What each symbol does to the units:
* | zi fu ko va ge ga
DJ | . PN FD FH ZB HB
FP | . FZ MF ZC HH BQ
JC | RJ DM FS TP SR LZ
FZ | . HB FP LJ QT QS
BQ | . QS PQ HH SF BC
PM | QN JD GT SC TP JC
RF | . GL NC JC LZ BB
HN | . SQ BB RL MB DP
SQ | . TQ HN CP QC SN
ZM | ZB SC ZS . . ZD
LQ | DM MZ SR . . NJ
SD | . RJ QS GT FS NC
GP | DP ZC RC CH DR JD
ZB | DJ RC LJ BN ZM GT
CH | MB ZJ TC . . DR
LM | HH BF QH . . MZ
SN | . FD DP QC ZC FP
QD | FS SR QP . . CQ
DM | PQ SF JC QH LQ RL
SC | RC DR ZM . . TP
DR | GP PC SC . . QH
CQ | PZ ZQ GS . . BN
SF | BQ QZ DM LM MZ CP
HB | . QN FZ ZB GT SD
MB | HN QC MS NJ CH GP
QS | . SD BQ QT QZ ML
QT | FZ GT HH ZS BF QZ
ML | . NC BC QZ LG TQ
ZC | SN LJ GP ZJ PC HH
BB | . HN GB LZ MS PN
MS | BB MB FH ZQ TC RC
RJ | . PQ SD PM JC RF
SR | JC LQ QD . . ZQ
PZ | NC LZ LG QD CQ FH
RL | GL CP LZ LQ NJ MB
FD | . DJ SN LF LJ FZ
QC | SQ LF MB GJ ZJ ZC
HG | LF BN ZJ . . ZS
PQ | . BQ RJ JD DM GL
GJ | CP GS NJ . . ZJ
GL | . BC RF DM RL HN
RC | PN GP ZB TC SC PM
TQ | . GB SQ LG LF FD
QH | JD LM TP . . LQ
GT | HB PM QT ZM ZD FS
QN | . MF HB RC PM RJ
FS | SD JC QZ ZD QD PZ
NC | . RF ML FS PZ GB
CP | BC LG RL MZ GJ QC
DP | . SN PN MB GP MF
MZ | SF QP LQ . . GJ
BN | FH TC HG . . ZM
GB | . BB TQ PZ FH DJ
TP | PM QH ZD . . SR
JD | MF HH PM DR QH DM
BF | QT ZD LM . . QP
ZD | GT TP BF . . QD
QP | QZ QD MZ . . GS
NJ | RL GJ ZQ . . CH
ZS | LJ ZM PC . . BF
LF | TQ FH QC GS HG LJ
HH | FP QT JD PC LM SF
GS | LG CQ GJ . . HG
LZ | RF RL PZ SR ZQ MS
ZQ | LZ NJ CQ . . TC
TC | MS CH BN . . SC
QZ | QS FS SF BF QP LG
MF | . FP QN GP JD PQ
FH | GB MS LF CQ BN ZB
PN | . DP DJ MS RC QN
LG | ML PZ CP QP GS LF
LJ | FD ZB ZC HG ZS QT
PC | ZC ZS DR . . LM
ZJ | QC HG CH . . PC
BC | . ML GL SF CP SQ

The rows follow the links: the fewer symbols apart two units are, the more alike their rows tend to be.

Each row is also shifted at random along 5 hidden directions that mean nothing.

Some units, each with a row of numbers:
RL
12 -27 -16 -7 48 -2 1 -2 -11 -32 26 -6 -4 -39 3 -17 -2 -2 38 -15 32 -23 -43 50 19 -7 26 28 -5 16 -2 13 -4 -40 -32 -4 34 1 24 17 16 -17 -24
LJ
-25 -3 32 12 -23 -8 -23 -9 9 -48 6 -24 -11 26 7 10 3 7 5 12 -12 -4 36 11 2 6 -38 -4 -5 7 14 -29 -10 -6 47 1 -35 17 -19 38 -22 -22 -9
ZC
-61 12 44 -9 -15 24 -13 13 51 51 -45 -31 -12 0 33 22 -34 -25 -58 21 -19 25 31 -78 -13 -25 -11 4 26 -2 -12 16 7 46 29 -10 -31 18 7 -48 -30 42 -7
BB
88 -21 -36 6 -5 -17 -16 30 -36 -4 -37 18 -4 20 1 -27 -18 7 10 -7 10 -39 -39 8 -19 -21 12 -1 -10 7 27 -23 28 56 4 -9 3 13 5 -43 47 -28 -24
RF
37 6 -32 -7 7 11 -25 25 15 -38 14 12 16 1 2 5 -22 59 3 -13 30 -3 43 27 11 0 24 -33 -19 24 -7 6 8 -34 14 -25 24 44 -10 17 1 -11 -19
DR
89 -33 12 -7 14 -8 27 -59 -4 16 8 -31 7 -3 8 0 -13 -61 -21 10 -7 10 -38 -37 -1 -14 -11 -3 32 -40 -1 0 -3 11 -26 -7 -40 -44 15 -26 -18 35 15
RC
-23 -7 -28 -8 -31 -7 -9 32 9 1 1 -9 20 6 17 10 -21 -3 -45 -4 17 0 12 -26 -14 10 6 -47 31 -30 -8 -23 -1 1 20 -14 -28 27 -1 -40 7 2 1
TC
16 -41 -4 -5 25 -36 33 -27 -63 -93 7 -7 36 -10 8 -10 16 -5 -1 -32 -12 -29 -71 77 -8 67 -23 -1 11 -2 34 -63 30 -45 -33 -17 -13 -18 -12 -10 21 -54 -28
PZ
-12 21 -6 21 24 7 13 27 -22 -7 -16 49 15 3 0 3 3 18 -31 -26 -8 -8 -5 34 -19 40 -17 -10 -10 28 -4 -18 42 13 8 -29 36 -28 -45 -48 6 -27 20
ZQ
-1 2 5 9 32 9 34 -13 -31 19 -5 16 40 -15 -5 -9 -17 -13 -31 -21 -1 -12 -21 -14 -20 18 4 -14 11 -11 -21 19 11 -17 -42 -6 -6 -17 -24 -33 6 9 10
RJ
0 20 -49 -11 -24 -9 12 24 11 -85 19 2 14 -7 19 14 9 12 -70 -6 12 25 -8 2 -12 79 42 13 -67 15 -48 -18 52 -45 -25 -37 50 -15 25 -6 40 -60 20
ZD
-45 -9 -3 0 -18 -14 30 -32 -34 1 19 16 3 32 -16 -26 31 -19 17 -3 -12 4 -28 -3 -12 31 -13 -11 11 -27 5 -12 -21 -7 -9 15 -12 -51 -12 19 6 4 16
QT
-66 23 21 -3 -39 -2 -12 -6 8 39 0 0 -39 24 -27 -4 23 23 53 6 -11 4 29 -3 6 -23 -38 -10 6 -5 16 5 -40 25 26 34 -17 25 7 48 -4 14 6
PQ
46 30 -16 -13 -7 17 0 18 8 -4 -40 0 -9 -14 3 -19 12 14 -37 -14 -3 28 -11 -36 -1 15 9 22 -18 23 -38 -2 52 47 -45 -32 40 -12 48 -67 24 -9 20
CQ
24 3 3 16 32 16 22 -24 -37 5 22 27 28 3 -16 0 10 0 19 -15 -6 -20 -20 31 1 15 -12 -15 -6 0 12 1 -16 -27 -12 2 -2 -37 -51 -1 -8 0 12
JC
-44 32 -35 -4 -14 -11 31 11 -3 -20 13 22 24 -18 -7 -8 5 21 -50 -8 -5 19 -10 -3 -16 70 37 4 -14 -4 -31 -3 27 -37 -37 -24 22 -14 23 -32 23 -32 27
HG
-85 -5 45 40 10 -26 7 14 -51 -6 -6 12 7 6 -25 0 6 -50 3 -6 -56 -37 -68 5 -29 18 -28 42 17 2 15 -7 -1 21 -14 37 3 -40 -5 -44 18 -13 10
LM
21 -23 33 -12 4 -21 15 -64 -22 19 11 -27 -21 9 -27 -29 24 -5 94 12 -3 -14 -39 20 29 -48 -17 5 4 -20 40 0 -49 -12 -22 34 -34 -7 11 69 -7 29 -33
CP
-2 6 47 9 35 31 -6 11 -8 46 -42 13 -6 -22 -13 4 -15 -17 -4 -6 -19 2 -30 -19 -14 -14 13 34 -5 27 -1 30 37 38 -20 16 21 -13 16 -39 3 31 -1
SC
85 -19 -12 -2 8 -16 29 -49 -2 4 13 -31 19 11 14 -5 -9 -36 -2 -6 5 4 -9 -21 -1 4 0 -26 19 -51 11 -18 -24 -14 1 -8 -53 -21 -12 9 -22 16 -9
GL
7 -4 -23 1 12 5 -9 29 0 -59 1 -5 -2 -22 23 7 -2 -5 -45 1 1 6 -19 11 -1 34 47 38 -30 34 -33 5 54 -10 -28 -23 47 1 25 -28 28 -42 1
BC
22 -7 7 -8 15 18 -31 22 5 37 -24 7 -26 -6 3 -9 -19 42 63 17 18 -15 4 26 25 -59 28 9 -14 42 24 15 -9 16 18 12 26 50 9 41 -3 30 -26
CH
2 -22 15 -8 39 5 2 -16 -4 13 25 -13 14 -23 7 3 -27 -17 35 -7 15 -27 2 23 14 -30 1 -16 59 -17 11 24 -29 -28 6 11 -38 20 -18 22 -36 31 -18
LF
-41 -21 34 45 20 1 -25 10 -19 -19 28 5 5 33 -14 10 -6 -33 29 20 -39 -36 -18 25 -15 -3 1 45 -15 17 20 7 -18 10 29 34 -8 -17 -18 7 10 -25 -13
SF
48 21 29 -18 24 16 -4 -24 12 80 -37 8 -37 -7 -21 -30 5 16 66 -10 -5 9 7 -16 28 -71 0 10 -21 7 12 33 -17 28 -23 16 8 16 25 41 -16 58 -11
QP
18 15 42 -9 14 6 20 -59 -28 -18 -23 -5 -4 -7 -27 -9 41 26 17 -38 -21 2 -17 33 0 37 -59 5 -19 2 17 -24 15 -4 -43 -5 12 -29 -28 -8 -4 -7 17
ZB
-20 -18 -20 31 -25 -16 -1 1 13 15 23 9 2 46 5 12 2 -38 -32 24 -19 6 9 -40 -26 1 9 -15 14 -23 3 -6 -27 16 44 5 -28 -30 -19 -4 -4 0 17

Start, symbols taken left to right, then the unit you end at.
Answers are names.
-58 26 -14 -15 -41 5 12 17 14 30 -9 26 -12 28 -5 -17 29 39 7 -4 12 9 44 5 -3 -3 -50 -57 11 -9 14 -25 -13 7 38 -1 -16 15 -30 10 -14 -7 17
fu va: SC
1 33 -2 -12 -18 31 -26 9 35 8 -15 20 -24 14 -8 -5 4 82 62 -5 18 -1 82 33 27 -36 -26 -19 -39 27 13 12 -16 5 29 11 19 55 -5 57 -10 -3 -17
ga ge ge: GS
42 9 24 -18 45 24 23 -21 -19 5 -19 -7 13 -44 10 -7 -24 -3 -19 -23 17 4 -6 11 1 6 -24 -11 24 -1 -10 6 32 5 -52 -25 5 1 -11 -54 -13 21 2
fu ko ga: CH
-95 7 -47 -13 -52 -31 22 41 -17 2 1 13 9 -7 -6 -23 20 39 11 -15 13 8 -11 3 -5 19 -6 -33 27 -19 -6 -27 -3 -23 -15 3 -5 20 37 4 29 -15 -9
ge ko zi: GT
28 -18 -45 -21 -23 -16 -10 -2 19 -14 25 -28 -21 6 9 -6 6 -7 11 29 11 17 9 -19 17 -22 44 21 -6 -15 -9 0 -20 -1 4 2 5 7 57 40 20 -4 -6
fu ga va: HH
33 17 32 -51 -22 1 4 -44 36 -27 -26 -43 -17 -8 23 0 30 23 -12 -5 11 47 34 1 20 5 -40 -1 -27 2 4 -27 18 -14 -20 -20 -10 16 14 33 -30 4 -1
zi fu ko ko: MF
-43 0 -16 16 -15 16 -30 52 23 -15 -1 25 4 20 15 9 -17 21 -18 17 16 -2 42 15 -10 -9 10 -24 -9 24 0 0 6 2 46 -18 12 29 -35 -7 0 -23 -16
ge zi ko: TQ
-13 16 -9 1 -47 -4 -23 3 35 -24 10 -15 -31 31 11 16 16 20 6 22 3 12 37 -9 15 -1 1 13 -41 11 -25 3 -8 -6 16 8 7 19 14 56 1 -30 8
ge ge fu: ZD
-20 6 8 -18 -26 -12 -24 31 -9 27 -72 5 -43 4 -11 -29 23 11 10 2 -17 21 -11 -29 -9 -32 -16 25 0 8 6 -16 27 74 -1 -3 22 9 38 -31 19 0 8
ga ga va va: LM
-17 4 20 -32 21 -5 25 -17 -42 29 -11 -6 13 -37 -21 -34 18 6 32 -21 8 -6 -29 12 0 -3 -17 -12 34 -15 2 13 -2 0 -41 7 12 -7 10 -11 12 14 10
fu zi ga zi: BC
-11 -13 7 21 -6 8 20 6 -5 62 12 15 10 28 -4 -13 0 -34 17 13 -11 -6 18 -31 -8 -30 -24 -45 38 -32 11 13 -47 26 34 21 -39 -18 -36 -3 -23 46 19
ko ga ko zi: HH
3 11 -25 -27 9 11 14 -16 5 -14 34 -6 0 -43 6 -14 8 27 29 6 32 14 9 19 34 -12 27 -1 -1 -5 -27 17 -12 -49 -26 -3 22 9 39 38 13 16 -2
ko ga fu: RL
-59 -6 11 24 -17 3 -29 60 -14 -34 -44 17 -15 17 7 -3 -5 27 8 -2 -19 -24 -3 32 -15 2 -19 16 -8 53 17 -21 24 40 30 9 16 36 -5 -26 22 -40 -18
ko ko va va: LQ
-92 -3 -15 19 -32 -11 -44 46 9 -3 8 7 -31 35 -6 8 -7 8 40 25 -17 -20 18 9 -4 -26 10 18 5 3 24 2 -23 19 62 37 -8 34 12 45 21 -13 -15
ko ko ko: PN
2 -19 8 35 31 -16 15 -4 -48 -2 -7 22 29 23 -19 -11 4 -40 -16 -4 -25 -25 -52 3 -21 23 -20 6 26 -7 19 -17 12 9 7 4 -15 -55 -46 -47 1 0 14
ko fu: BN
2 27 -18 15 -14 1 23 0 -25 21 -13 45 1 5 -21 -29 30 18 2 -26 -4 1 6 18 -16 26 -15 -19 -25 -5 -2 -9 20 19 -15 -10 46 -37 -18 -20 18 -23 26
ge fu ga fu: NJ
-24 18 10 -2 1 22 -24 35 14 -24 -28 16 -4 -8 1 17 -7 42 1 -10 -3 -19 39 25 5 3 0 7 -29 42 -12 7 22 19 17 -4 30 21 -4 -8 4 -19 -2
ge va fu: QD
13 -12 -9 -2 5 12 -33 55 14 17 -37 -1 -12 -13 24 -1 -35 0 -20 0 10 -14 3 -16 -8 -26 12 4 31 20 7 2 14 63 21 -3 7 44 13 -58 5 12 1
va ge fu: GJ
-40 -4 -57 -4 -47 -19 -7 32 7 -9 29 10 -15 21 2 -9 11 30 18 18 19 0 18 -2 7 -12 31 -18 4 -14 -5 -2 -26 -27 21 4 -2 37 40 43 27 -11 -17
ko ga ko va: QT
